Below is a small trained network, with its code and all its weights. Each question gives an input and a class and asks what happens when units are switched off, that is, made to give their printed mean instead of their output.

import numpy as np


def w(rows, s, z=0):
    codes = np.array(rows[::2]) - 128.0
    scale = np.full(codes.shape[1], s)
    scale[-1] = z or s
    return codes * scale


def norm(h):
    return h / np.sqrt((h * h).mean(-1, keepdims=True) + 1e-5)


def f(y):
    return np.maximum(y, 0)


def log_softmax(a):
    a = a - a.max(-1, keepdims=True)
    return a - np.log(np.exp(a).sum(-1, keepdims=True))


def net(x, mask):
    res = np.array(x, float).reshape(1, 4) / 4 @ E
    u = 0
    for l in range(2):
        y = f(norm(res) @ A[l][:, :-1].T + A[l][:, -1])
        res = res + np.where(mask[u : u + 14], y, B[l][:, -1]) @ B[l][:, :-1]
        u += 14
    return log_softmax(norm(res)[-1] @ U[:, :-1].T + U[:, -1])


A, B = {}, {}
E = w([
[221,143,154,56,32],'x0',
[74,176,254,125,198],'x1',
[124,73,124,21,204],'x2',
[165,85,153,177,159],'x3',
],0.0052)
A[0] = w([
[24,134,115,155,246,70],'L0N1',
[99,165,160,221,59,114],'L0N2',
[172,176,220,93,114,162],'L0N3',
[63,98,186,117,146,99],'L0N4',
[117,167,145,162,119,97],'L0N5',
[133,138,181,111,130,21],'L0N6',
[212,100,200,46,67,97],'L0N7',
[92,189,238,105,214,1],'L0N8',
[58,161,102,128,143,87],'L0N9',
[82,97,12,170,167,114],'L0N10',
[111,29,130,2,216,44],'L0N11',
[95,105,125,189,135,65],'L0N12',
[193,97,71,98,96,86],'L0N13',
[132,52,65,100,137,78],'L0N14',
],0.011,0.0022)
B[0] = w([
[160,117,248,83,87,240],'L0N1',
[131,215,82,186,170,218],'L0N2',
[95,96,150,117,83,214],'L0N3',
[102,95,90,115,130,185],'L0N4',
[143,158,104,164,134,162],'L0N5',
[98,123,105,107,132,155],'L0N6',
[163,122,244,59,112,236],'L0N7',
[76,66,33,137,149,241],'L0N8',
[173,107,160,127,110,167],'L0N9',
[132,67,182,83,125,210],'L0N10',
[168,254,78,222,139,254],'L0N11',
[139,141,157,83,127,165],'L0N12',
[81,70,99,138,152,209],'L0N13',
[74,111,80,143,113,189],'L0N14',
],0.017,0.0077)
A[1] = w([
[62,25,93,105,103,78],'L1N1',
[182,182,78,116,195,134],'L1N2',
[150,195,104,147,166,29],'L1N3',
[81,173,153,110,138,119],'L1N4',
[115,120,124,128,155,142],'L1N5',
[177,86,96,84,106,82],'L1N6',
[193,250,70,151,169,57],'L1N7',
[118,64,139,70,147,254],'L1N8',
[164,83,212,62,119,102],'L1N9',
[123,155,132,74,73,126],'L1N10',
[188,155,167,123,111,156],'L1N11',
[181,111,142,133,162,76],'L1N12',
[112,65,34,122,128,74],'L1N13',
[124,114,125,158,151,107],'L1N14',
],0.015,0.0017)
B[1] = w([
[54,103,48,125,153,243],'L1N1',
[125,164,168,211,97,185],'L1N2',
[145,191,118,181,139,196],'L1N3',
[180,60,76,96,131,163],'L1N4',
[96,123,124,108,77,143],'L1N5',
[77,166,110,178,139,157],'L1N6',
[150,255,86,229,137,255],'L1N7',
[144,198,107,211,110,219],'L1N8',
[209,124,191,63,126,254],'L1N9',
[161,107,182,141,154,174],'L1N10',
[80,76,123,95,134,192],'L1N11',
[144,130,140,86,114,142],'L1N12',
[81,43,128,64,145,202],'L1N13',
[136,127,116,75,69,149],'L1N14',
],0.017,0.01)
U = w([
[207,95,244,48,79,248],'0',
[149,252,108,243,91,54],'1',
[27,36,49,96,102,65],'2',
],0.011,0.0015)

Each question gives the input, the list of numbers given to net, and the class t.
The units are the neurons (one row each of A and B). Each row of codes is followed by its name. A weight is (code - 128) times the scale printed after its matrix; where a second scale follows, it is the last column's (A, B and U).
mask holds one flag per neuron, layer by layer. A switched-off neuron (its flag False) gives its mean, the last column of its row in B, instead of its output. The means were averaged over made-up inputs and are rounded, as every weight is.
A unit's drop is (log p(t) with every unit on - log p(t) with that unit switched off) / (log p(t) with every unit on - log p(t) with every unit switched off).
unit that matters most: the unit with the biggest drop
k most important neurons: the k neurons with the biggest drops, biggest first
top k neurons in layer l: the k neurons of layer l with the biggest drops, biggest first
drop of u: that unit's drop, to one decimal
input [5,6,0,-4], class 2: unit that matters most : L0N8
input [5,3,-5,6], class 0: 2 most important neurons : L0N7, L0N11
input [-6,3,-5,3], class 0: 2 most important neurons : L0N1, L0N11
input [-2,-6,5,-5], class 2: top 4 neurons in layer 0 : L0N14, L0N13, L0N10, L0N2
input [-6,-3,-6,-6], class 0: 2 most important neurons : L0N10, L0N11
input [8,8,1,-1], class 0: 3 most important neurons : L0N7, L1N9, L0N13
input [-7,-8,1,-5], class 2: 2 most important neurons : L0N14, L0N7
input [1,-2,0,-1], class 2: top 2 neurons in layer 0 : L0N13, L0N1
input [6,5,0,7], class 0: 2 most important neurons : L0N7, L1N9
input [-4,8,2,7], class 2: 2 most important neurons : L0N8, L0N7
input [8,6,6,5], class 0: drop of L0N7 : 2.1
input [7,-3,2,-8], class 0: drop of L0N7 : 1.2
input [-8,2,6,4], class 0: drop of L0N1 : 1.2
